Below are the code and all the weights of a small trained network. Each question names an input and a target symbol and asks about switching units off, where a switched-off unit gives its printed mean instead of its output.

import numpy as np


def w(rows, s, z=0):
    codes = np.array(rows[::2]) - 128.0
    scale = np.full(codes.shape[1], s)
    scale[-1] = z or s
    return codes * scale


def norm(h):
    return h / np.sqrt((h * h).mean(-1, keepdims=True) + 1e-5)


def f(y):
    return y / 2 * (1 + np.tanh(0.7978845608 * (y + 0.044715 * y**3)))


def softmax(a):
    e = np.exp(a - a.max(-1, keepdims=True))
    return e / e.sum(-1, keepdims=True)


def log_softmax(a):
    a = a - a.max(-1, keepdims=True)
    return a - np.log(np.exp(a).sum(-1, keepdims=True))


def net(x, mask):
    ids = ['βγδεηθμξστφψω'.index(c) for c in x.split()]
    T = len(ids)
    res = E[ids] + P[:T]
    r = norm(res)
    for j in range(2):
        rows = slice(3 * j, 3 * j + 3)
        q, k, v = (r @ M[0][rows].T for M in (Q, K, V))
        z = softmax(np.where(np.tri(T) > 0, q @ k.T / 3**0.5, -1e9)) @ v
        o = O[0][rows]
        res = res + np.where(mask[j], z, o[:, -1]) @ o[:, :-1]
    y = f(norm(res) @ A[0][:, :-1].T + A[0][:, -1])
    res = res + np.where(mask[2:6], y, B[0][:, -1]) @ B[0][:, :-1]
    return log_softmax(norm(res)[-1] @ U[:, :-1].T + U[:, -1])


Q, K, V, O, A, B = {}, {}, {}, {}, {}, {}
E = w([
[135,171,61,81,173,75,122,160,54,136,160,161],'β',
[146,152,189,155,62,215,122,86,214,124,145,124],'γ',
[169,183,26,156,253,133,85,82,233,124,113,177],'δ',
[110,77,121,170,214,174,129,170,147,70,182,98],'ε',
[107,186,210,69,206,142,86,99,83,33,68,178],'η',
[74,185,48,143,146,180,108,134,90,151,127,106],'θ',
[163,76,142,125,71,165,84,187,156,79,193,68],'μ',
[95,65,57,143,159,140,176,197,91,107,102,114],'ξ',
[178,118,153,86,117,156,217,138,91,129,180,149],'σ',
[112,138,48,78,88,197,137,128,145,112,56,136],'τ',
[59,135,116,157,185,88,131,106,154,63,211,176],'φ',
[189,157,114,126,167,152,140,112,132,189,104,199],'ψ',
[200,222,84,43,105,114,78,116,154,118,201,88],'ω',
],0.018)
P = w([
[124,137,228,165,109,100,88,128,109,42,66,240],'0',
[151,96,55,54,172,123,110,187,171,126,221,188],'1',
[178,118,36,92,184,151,168,169,198,96,177,173],'2',
[154,141,50,47,187,147,151,162,180,90,203,164],'3',
[175,130,23,98,176,163,223,185,254,66,169,187],'4',
[198,147,45,51,252,159,151,147,166,84,152,158],'5',
[145,139,48,64,153,131,169,163,191,119,203,129],'6',
[170,163,62,50,187,152,159,146,155,103,189,138],'7',
[137,158,63,11,186,149,127,192,171,68,240,186],'8',
[142,118,47,78,160,132,174,157,195,60,188,169],'9',
[161,169,58,70,167,143,187,136,159,86,178,116],'10',
[154,134,84,56,169,151,126,204,154,100,210,193],'11',
[164,119,51,79,177,141,175,151,184,54,173,177],'12',
[192,213,84,28,175,180,200,147,97,100,170,98],'13',
],0.0071)
Q[0] = w([
[89,124,167,141,190,85,117,107,65,174,99,119],'h1',
[49,83,185,184,114,71,130,91,149,216,105,110],'h1',
[107,76,187,167,135,69,66,98,75,247,66,61],'h1',
[138,156,83,138,132,137,158,141,125,75,158,114],'h2',
[187,127,53,39,169,160,178,147,184,78,209,156],'h2',
[149,111,162,123,154,55,155,125,107,142,94,158],'h2',
],0.011)
K[0] = w([
[174,31,79,112,113,99,162,122,168,218,199,84],'h1',
[123,61,32,154,124,147,186,125,181,222,203,88],'h1',
[135,74,2,40,141,145,167,142,219,213,169,59],'h1',
[176,119,146,143,111,135,147,161,148,133,128,75],'h2',
[104,170,239,123,140,92,76,135,70,7,2,175],'h2',
[163,67,78,73,125,147,191,108,183,191,168,47],'h2',
],0.0078)
V[0] = w([
[160,81,64,80,129,74,217,187,27,101,64,123],'h1',
[95,80,50,64,70,210,47,41,227,173,2,125],'h1',
[6,70,181,133,125,217,233,113,32,169,141,196],'h1',
[208,47,224,47,49,184,165,133,120,87,164,88],'h2',
[158,240,100,108,58,118,115,100,78,150,144,214],'h2',
[93,150,70,147,83,144,25,245,95,70,76,32],'h2',
],0.0074)
O[0] = w([
[165,93,55,36,109,127,134,201,139,139,81,151,170],'h1',
[60,156,148,165,145,72,224,115,212,214,85,158,12],'h1',
[130,146,150,120,113,209,207,174,73,28,54,77,174],'h1',
[86,112,121,64,86,244,157,140,167,196,191,180,175],'h2',
[163,192,127,106,17,87,96,136,95,153,77,148,216],'h2',
[17,72,94,80,116,7,149,58,137,148,157,83,60],'h2',
],0.012,0.011)
A[0] = w([
[131,202,194,84,55,150,68,53,204,149,129,123,254],'n1',
[99,49,97,80,156,254,90,135,152,159,208,111,164],'n2',
[192,178,134,100,109,126,43,142,117,107,34,113,59],'n3',
[82,45,114,15,121,151,145,166,126,132,46,91,38],'n4',
],0.0083,0.00072)
B[0] = w([
[135,93,108,178,180,126,249,108,149,96,245,225,186],'n1',
[147,87,188,120,95,159,175,11,160,139,4,67,231],'n2',
[25,117,191,148,92,95,100,154,185,154,104,105,254],'n3',
[126,95,103,119,194,44,166,163,230,70,196,200,209],'n4',
],0.011,0.008)
U = w([
[134,132,54,96,53,70,24,191,73,130,115,164,4],'β',
[85,153,142,227,163,188,217,129,114,122,184,172,120],'γ',
[239,160,114,197,227,100,85,98,165,158,86,133,179],'δ',
[141,70,143,153,205,174,89,43,83,129,124,62,152],'ε',
[81,163,224,93,171,118,121,140,110,98,132,179,69],'η',
[83,187,94,140,75,88,154,79,83,136,48,71,183],'θ',
[74,43,167,103,72,155,94,90,152,202,155,65,168],'μ',
[136,68,97,80,209,103,161,198,149,111,154,146,105],'ξ',
[189,130,89,84,95,236,128,145,78,157,126,195,137],'σ',
[64,181,92,107,64,103,200,160,182,188,61,182,57],'τ',
[149,143,118,211,206,157,50,130,43,54,208,116,107],'φ',
[186,203,160,200,87,106,136,211,165,188,36,196,21],'ψ',
[150,136,55,140,68,130,74,143,167,187,254,158,157],'ω',
],0.0083,0.0038)

Each question gives the input, a string of symbols that net reads in full, and the target symbol t.
The units are the heads (3 rows each of Q, K, V and O) and the neurons (one row each of A and B). Each row of codes is followed by its name. A weight is (code - 128) times the scale printed after its matrix; where a second scale follows, it is the last column's (O, A, B and U).
mask holds one flag per unit, heads first, then neurons. A switched-off unit (its flag False) gives its mean, the last column of its rows in O or B, instead of its output. The means were averaged over made-up inputs and are rounded, as every weight is.
A unit's drop is (log p(t) with every unit on - log p(t) with that unit switched off) / (log p(t) with every unit on - log p(t) with every unit switched off).
The circuit of an input: a set's keep is (log p(t) with only the set's units on - log p(t) with every unit switched off) / (log p(t) with every unit on - log p(t) with every unit switched off). Starting from all 6 units, units are removed one at a time, each time the one whose removal leaves the highest keep (on an exact tie, the one counted first), for as long as the keep stays at least 0.8.
units of the circuit, in order: the units of the circuit, biggest drop first
k most important neurons: the k neurons with the biggest drops, biggest first
which heads matter: for each layer, one digit per head in row order, 1 if its drop is at least 0.15 and else 0, layers parted by /
input μ σ ψ σ φ ω σ σ ξ σ σ σ, target μ: which heads matter -> 01
input ω ψ σ ξ σ τ η τ ω β, target β: 3 most important neurons -> n1, n4, n2
input γ σ β, target γ: which heads matter -> 10
input η σ δ σ σ σ ω σ ξ ψ ω, target ω: units of the circuit, in order -> n2, h1, n1, n3
input ε σ σ β ψ, target ε: units of the circuit, in order -> h2, n2
input β ω ψ ω ξ σ γ, target β: which heads matter -> 11
input ε θ β σ γ ω γ β, target ε: which heads matter -> 01
input γ β ω γ δ σ τ δ ω σ σ ω β, target γ: which heads matter -> 10
input σ ξ σ η, target η: most important neuron -> n3
input β β σ σ β ξ ω σ σ ψ, target β: units of the circuit, in order -> h2, h1
input β β η η β σ ω β, target β: units of the circuit, in order -> h2, n1, n3
input δ σ ω σ μ μ ξ φ ξ ξ σ φ ω, target δ: which heads matter -> 11
input ω σ ω ω τ, target ω: which heads matter -> 10
input ξ σ δ ω ω μ ω, target ξ: units of the circuit, in order -> h2, h1
input ω δ τ φ φ ψ, target ω: units of the circuit, in order -> h1
input φ ω σ ω, target φ: which heads matter -> 11
input ψ τ σ δ, target ψ: units of the circuit, in order -> h2, n3
input ψ σ ω φ δ ξ δ σ σ ξ σ ω, target ψ: units of the circuit, in order -> h2, h1
input φ ε ψ δ ω γ σ γ σ, target φ: units of the circuit, in order -> h2, h1
input η ω ψ δ μ σ σ ω σ σ ξ ξ δ ψ, target ψ: 2 most important neurons -> n3, n2
input ω ξ σ β σ ξ ξ β ξ η, target η: units of the circuit, in order -> h1, h2
input τ θ σ ξ σ σ ξ σ ξ γ σ ξ β, target τ: units of the circuit, in order -> h1
input ψ η ω β ξ ω, target ω: units of the circuit, in order -> h1, n1, n3
